Here is a tiny trained network, its code and every weight. The questions are about switching its units off for an input and a target symbol, where a switched-off unit gives its printed mean instead of its output.

import numpy as np


def w(rows, s, z=0):
    codes = np.array(rows[::2]) - 128.0
    scale = np.full(codes.shape[1], s)
    scale[-1] = z or s
    return codes * scale


def norm(h):
    return h / np.sqrt((h * h).mean(-1, keepdims=True) + 1e-5)


def f(y):
    return np.maximum(y, 0)


def softmax(a):
    e = np.exp(a - a.max(-1, keepdims=True))
    return e / e.sum(-1, keepdims=True)


def log_softmax(a):
    a = a - a.max(-1, keepdims=True)
    return a - np.log(np.exp(a).sum(-1, keepdims=True))


def net(x, mask):
    ids = ['βδεμξπσφψ'.index(c) for c in x.split()]
    T = len(ids)
    res = E[ids] + P[:T]
    u = 0
    for l in range(2):
        r = norm(res)
        for j in range(2):
            rows = slice(2 * j, 2 * j + 2)
            q, k, v = (r @ M[l][rows].T for M in (Q, K, V))
            z = softmax(np.where(np.tri(T) > 0, q @ k.T / 2**0.5, -1e9)) @ v
            o = O[l][rows]
            res = res + np.where(mask[u + j], z, o[:, -1]) @ o[:, :-1]
        u += 2
        y = f(norm(res) @ A[l][:, :-1].T + A[l][:, -1])
        res = res + np.where(mask[u : u + 4], y, B[l][:, -1]) @ B[l][:, :-1]
        u += 4
    return log_softmax(norm(res)[-1] @ U[:, :-1].T + U[:, -1])


Q, K, V, O, A, B = {}, {}, {}, {}, {}, {}
E = w([
[145,122,202,186,206,137,132,134,123,80],'β',
[117,112,113,104,179,79,212,140,175,110],'δ',
[98,145,73,171,123,92,114,147,120,105],'ε',
[146,87,136,146,129,141,134,69,153,131],'μ',
[31,153,107,103,146,95,140,106,116,152],'ξ',
[142,227,97,160,148,134,144,132,100,25],'π',
[140,137,86,157,189,40,122,104,100,172],'σ',
[102,164,108,103,189,145,61,69,113,124],'φ',
[142,158,125,82,111,135,115,137,113,1],'ψ',
],0.021)
P = w([
[78,148,160,40,128,166,125,150,75,254],'0',
[96,114,184,179,83,121,120,110,159,132],'1',
[98,142,142,164,76,111,118,100,187,131],'2',
[108,137,155,179,91,120,120,103,183,120],'3',
[120,108,186,190,101,122,124,100,174,143],'4',
[110,150,140,184,97,113,119,98,200,132],'5',
],0.0092)
Q[0] = w([
[154,153,161,200,194,87,175,77,101,48],'0.h0',
[174,83,109,68,101,149,227,211,75,210],'0.h0',
[104,254,161,192,106,97,131,77,209,22],'0.h1',
[203,131,100,56,95,190,156,213,98,194],'0.h1',
],0.0061)
K[0] = w([
[173,160,115,110,119,206,69,169,104,179],'0.h0',
[179,75,162,182,40,34,162,115,171,64],'0.h0',
[119,122,122,59,157,158,141,151,74,168],'0.h1',
[119,93,105,255,72,120,160,128,168,95],'0.h1',
],0.0087)
V[0] = w([
[158,121,151,143,116,130,113,222,12,119],'0.h0',
[174,116,115,118,121,83,254,155,63,126],'0.h0',
[146,123,86,160,138,126,18,28,105,120],'0.h1',
[113,135,97,99,126,150,96,145,191,119],'0.h1',
],0.0088)
O[0] = w([
[127,157,76,95,126,126,106,192,181,150,239],'0.h0',
[76,96,86,124,191,138,73,110,140,66,3],'0.h0',
[254,166,102,79,135,92,107,145,70,172,69],'0.h1',
[162,119,106,67,156,105,35,85,102,65,26],'0.h1',
],0.0098,0.0034)
A[0] = w([
[166,151,87,104,129,69,173,175,108,176,112],'0.n0',
[99,125,150,81,95,4,84,113,164,116,248],'0.n1',
[142,38,155,182,147,167,102,116,150,254,187],'0.n2',
[194,180,110,237,22,144,66,128,140,117,114],'0.n3',
],0.0063,0.0018)
B[0] = w([
[66,18,117,187,161,188,183,60,158,44,161],'0.n0',
[227,96,185,160,100,183,64,65,142,51,191],'0.n1',
[115,190,48,120,67,169,98,81,240,80,255],'0.n2',
[194,171,216,163,118,2,218,141,93,214,216],'0.n3',
],0.0072,0.0049)
Q[1] = w([
[152,135,194,113,139,41,127,35,161,55],'1.h0',
[172,188,219,165,161,95,124,69,179,154],'1.h0',
[56,26,40,3,177,200,130,176,30,159],'1.h1',
[170,28,137,52,169,114,180,140,125,184],'1.h1',
],0.0074)
K[1] = w([
[126,169,117,131,166,202,68,198,41,165],'1.h0',
[2,61,65,67,154,174,150,206,120,135],'1.h0',
[135,184,210,196,92,70,59,130,148,146],'1.h1',
[203,147,124,197,61,149,9,120,150,112],'1.h1',
],0.0087)
V[1] = w([
[76,76,124,184,81,156,207,163,160,63],'1.h0',
[102,161,207,105,117,162,153,183,151,206],'1.h0',
[97,30,110,138,166,77,243,120,146,142],'1.h1',
[119,254,100,152,114,151,130,144,97,176],'1.h1',
],0.007)
O[1] = w([
[189,207,25,66,121,166,193,51,109,21,253],'1.h0',
[176,203,86,133,217,168,151,197,130,236,252],'1.h0',
[102,61,165,76,189,104,201,181,142,83,94],'1.h1',
[185,117,66,159,255,111,20,101,69,123,216],'1.h1',
],0.0091,0.0049)
A[1] = w([
[156,116,173,199,119,115,116,98,146,30,64],'1.n0',
[79,124,11,222,39,48,136,205,34,79,30],'1.n1',
[177,85,2,159,103,142,215,93,130,66,254],'1.n2',
[62,83,126,73,119,61,255,158,220,101,80],'1.n3',
],0.0061,0.0026)
B[1] = w([
[130,191,134,66,180,125,111,108,185,135,207],'1.n0',
[113,141,115,122,136,159,102,249,124,159,144],'1.n1',
[110,91,162,87,93,127,59,178,69,142,253],'1.n2',
[190,86,120,204,102,202,123,129,114,99,165],'1.n3',
],0.012,0.0068)
U = w([
[157,84,53,212,173,80,73,48,97,68,109],'β',
[123,31,197,98,120,103,168,145,199,98,255],'δ',
[94,194,217,123,254,130,106,114,239,133,52],'ε',
[125,106,206,137,82,102,44,240,141,200,129],'μ',
[8,144,143,137,121,102,181,37,98,93,203],'ξ',
[194,196,74,158,128,171,173,145,107,111,141],'π',
[189,155,179,10,112,119,53,125,115,57,84],'σ',
[200,145,231,172,103,151,133,61,31,151,157],'φ',
[123,186,190,136,7,172,66,91,251,162,67],'ψ',
],0.007,0.004)

Each question gives the input, a string of symbols that net reads in full, and the target symbol t.
The units are the heads (2 rows each of Q, K, V and O) and the neurons (one row each of A and B). Each row of codes is followed by its name. A weight is (code - 128) times the scale printed after its matrix; where a second scale follows, it is the last column's (O, A, B and U).
mask holds one flag per unit, layer by layer, with each layer's heads first. A switched-off unit (its flag False) gives its mean, the last column of its rows in O or B, instead of its output. The means were averaged over made-up inputs and are rounded, as every weight is.
A unit's drop is (log p(t) with every unit on - log p(t) with that unit switched off) / (log p(t) with every unit on - log p(t) with every unit switched off).
The circuit of an input: a set's keep is (log p(t) with only the set's units on - log p(t) with every unit switched off) / (log p(t) with every unit on - log p(t) with every unit switched off). Starting from all 12 units, units are removed one at a time, each time the one whose removal leaves the highest keep (on an exact tie, the one counted first), for as long as the keep stays at least 0.8.
units of the circuit, in order: the units of the circuit, biggest drop first
most important unit: the unit with the biggest drop
k most important neurons: the k neurons with the biggest drops, biggest first
k most important neurons of layer l: the k neurons of layer l with the biggest drops, biggest first
heads that matter: for each layer, one digit per head in row order, 1 if its drop is at least 0.15 and else 0, layers parted by /
input μ π δ β ε, target δ: most important unit : 1.h1
input σ β φ φ ξ, target δ: units of the circuit, in order : 0.n0; 1.h1
input ψ σ φ μ, target φ: heads that matter : 10 / 00
input β β ε, target μ: 3 most important neurons : 1.n2; 1.n1; 0.n2
input ε β β, target σ: heads that matter : 00 / 10
input ψ ψ β β δ, target ψ: heads that matter : 01 / 01
input δ ψ ε φ, target ξ: units of the circuit, in order : 0.h1; 1.h0
input ε β β μ, target σ: heads that matter : 00 / 10
input σ ξ β, target δ: 3 most important neurons : 0.n0; 0.n1; 1.n3
input ξ δ β β ψ, target δ: units of the circuit, in order : 1.h1; 0.h0
input μ μ π ξ ψ, target φ: heads that matter : 11 / 00
input ψ φ σ β β β, target ψ: heads that matter : 01 / 11
input β φ μ β ψ σ, target φ: heads that matter : 10 / 00
input β μ π φ ψ β, target φ: most important unit : 0.h0
input ε β ψ ξ, target σ: 2 most important neurons : 0.n0; 0.n1
input μ φ δ, target φ: heads that matter : 10 / 00
input μ π β φ β δ, target φ: units of the circuit, in order : 0.h0; 0.h1
input β ξ β μ, target π: 2 most important neurons of layer 1 : 1.n0; 1.n3
input ψ ε β β ε, target ψ: 2 most important neurons : 0.n1; 1.n2
input φ ψ ψ π ξ, target μ: heads that matter : 01 / 10
input β δ ψ ξ, target π: most important unit : 1.n3
input δ φ ψ δ μ, target δ: heads that matter : 00 / 01
input ψ ε μ ψ, target ψ: heads that matter : 01 / 11
input β ξ ψ β ξ, target π: heads that matter : 01 / 11
input φ σ ψ π ψ, target μ: heads that matter : 00 / 10
input ξ β ψ, target ε: 4 most important neurons : 1.n0; 0.n2; 0.n0; 1.n2
input δ ε β β ε δ, target δ: 2 most important neurons of layer 1 : 1.n3; 1.n2
input φ ψ φ ψ μ, target μ: units of the circuit, in order : 1.h0
input β β μ, target π: 2 most important neurons : 0.n1; 1.n0
input β β β δ δ φ, target π: 2 most important neurons : 1.n3; 0.n1
